Below are the code and all the weights of a small trained network. Each question names an input and a class and asks about switching units off, where a switched-off unit gives its printed mean instead of its output.

import numpy as np


def w(rows, s, z=0):
    codes = np.array(rows[::2]) - 128.0
    scale = np.full(codes.shape[1], s)
    scale[-1] = z or s
    return codes * scale


def f(y):
    return y / 2 * (1 + np.tanh(0.7978845608 * (y + 0.044715 * y**3)))


def log_softmax(a):
    a = a - a.max(-1, keepdims=True)
    return a - np.log(np.exp(a).sum(-1, keepdims=True))


def net(x, mask):
    res = np.array(x, float).reshape(1, 3) / 4 @ E
    y = f(res @ A[0][:, :-1].T + A[0][:, -1])
    res = res + np.where(mask, y, B[0][:, -1]) @ B[0][:, :-1]
    return log_softmax(res[-1] @ U[:, :-1].T + U[:, -1])


A, B = {}, {}
E = w([
[12,79,118,23,42,185,182,40,1,223,60,223],'x0',
[31,253,43,206,47,90,70,251,181,172,29,199],'x1',
[119,1,138,225,55,23,221,58,242,236,86,57],'x2',
],0.004)
A[0] = w([
[69,208,53,188,48,82,82,212,146,169,43,189,37],'neuron 0',
[208,178,151,244,203,31,93,216,243,41,201,16,43],'neuron 1',
[111,46,163,199,58,33,221,81,214,208,98,80,91],'neuron 2',
[28,208,44,173,51,105,87,210,182,177,63,182,59],'neuron 3',
[118,40,126,189,84,72,198,101,200,193,107,123,30],'neuron 4',
[38,100,109,43,64,162,195,85,30,219,59,189,100],'neuron 5',
[47,94,99,41,71,177,173,54,42,206,67,200,54],'neuron 6',
[87,91,153,162,72,63,184,108,170,148,117,91,2],'neuron 7',
[139,197,137,65,172,239,59,187,35,40,150,206,58],'neuron 8',
[164,47,218,36,179,146,192,26,86,81,202,63,48],'neuron 9',
[186,38,205,76,210,158,195,23,69,106,210,84,65],'neuron 10',
[127,52,173,174,72,16,226,68,221,245,68,66,121],'neuron 11',
[117,44,124,219,86,46,225,96,195,200,106,86,71],'neuron 12',
[55,86,132,3,30,155,207,85,55,195,87,209,24],'neuron 13',
[108,209,141,33,174,221,51,178,53,50,173,186,57],'neuron 14',
[199,56,181,45,189,183,214,16,98,118,209,55,79],'neuron 15',
[50,210,21,157,61,86,83,196,178,174,41,184,49],'neuron 16',
],0.0038,0.0044)
B[0] = w([
[38,88,224,224,73,190,33,229,131,213,232,78,194],'neuron 0',
[228,58,27,219,238,18,105,103,94,19,131,23,254],'neuron 1',
[74,206,201,46,206,165,65,55,45,71,33,197,222],'neuron 2',
[60,107,193,231,52,199,65,228,156,230,228,81,210],'neuron 3',
[56,226,249,134,238,145,9,70,22,71,107,129,153],'neuron 4',
[223,29,25,208,222,9,175,132,145,43,149,20,234],'neuron 5',
[248,48,62,230,242,7,86,143,106,39,163,13,205],'neuron 6',
[32,228,238,217,235,92,12,123,14,58,187,79,115],'neuron 7',
[71,225,206,45,239,171,28,52,31,62,39,179,210],'neuron 8',
[38,91,208,245,56,201,58,233,148,226,237,86,200],'neuron 9',
[38,88,204,221,43,192,66,212,165,235,228,127,213],'neuron 10',
[65,197,195,50,178,188,97,44,81,82,25,214,254],'neuron 11',
[79,220,190,80,213,157,38,35,46,52,51,170,196],'neuron 12',
[219,86,56,228,227,3,9,162,38,40,167,44,192],'neuron 13',
[75,231,202,76,220,180,22,38,23,66,42,195,207],'neuron 14',
[52,99,187,206,29,191,85,218,185,210,226,112,222],'neuron 15',
[43,93,210,215,65,176,56,225,159,208,244,72,203],'neuron 16',
],0.005,0.0035)
U = w([
[32,230,240,24,224,238,27,16,34,53,17,228,2],'0',
[25,58,217,233,14,238,89,227,213,235,247,96,3],'1',
[251,38,22,234,232,2,105,106,120,18,139,9,21],'2',
[196,100,33,28,37,193,246,48,229,152,41,198,250],'3',
],0.0052,0.004)

Each question gives the input, the list of numbers given to net, and the class t.
The units are the neurons (one row each of A and B). Each row of codes is followed by its name. A weight is (code - 128) times the scale printed after its matrix; where a second scale follows, it is the last column's (A, B and U).
mask holds one flag per neuron, in row order. A switched-off neuron (its flag False) gives its mean, the last column of its row in B, instead of its output. The means were averaged over made-up inputs and are rounded, as every weight is.
A unit's drop is (log p(t) with every unit on - log p(t) with that unit switched off) / (log p(t) with every unit on - log p(t) with every unit switched off).
The circuit of an input: a set's keep is (log p(t) with only the set's units on - log p(t) with every unit switched off) / (log p(t) with every unit on - log p(t) with every unit switched off). Starting from the 12 units with the biggest drops (on a tie, the unit counted first), units are removed one at a time, each time the one whose removal leaves the highest keep (on an exact tie, the one counted first), for as long as the keep stays at least 0.8.
circuit, biggest first: the units of the circuit, biggest drop first
unit that matters most: the unit with the biggest drop
k most important neurons: the k neurons with the biggest drops, biggest first
drop of u: that unit's drop, to one decimal
input [-7,-6,7], class 0: circuit, biggest first	neuron 11; neuron 2
input [8,-2,7], class 2: unit that matters most	neuron 5
input [1,-5,5], class 0: 2 most important neurons	neuron 11; neuron 2
input [8,2,-7], class 2: circuit, biggest first	neuron 5; neuron 6
input [-6,-2,6], class 0: 4 most important neurons	neuron 11; neuron 2; neuron 12; neuron 5
input [-5,3,5], class 0: circuit, biggest first	neuron 11; neuron 2
input [7,3,8], class 0: 3 most important neurons	neuron 11; neuron 2; neuron 12
input [8,-5,8], class 0: 3 most important neurons	neuron 11; neuron 2; neuron 12
input [6,-5,7], class 0: 3 most important neurons	neuron 11; neuron 2; neuron 12
input [-1,-8,8], class 0: 4 most important neurons	neuron 11; neuron 2; neuron 12; neuron 4
input [5,-8,-7], class 1: drop of neuron 15	0.6
input [1,-3,4], class 0: drop of neuron 15	0.0
input [7,2,-6], class 2: drop of neuron 2	0.1
input [-4,-8,6], class 1: circuit, biggest first	neuron 10
input [8,7,-5], class 2: drop of neuron 6	0.4
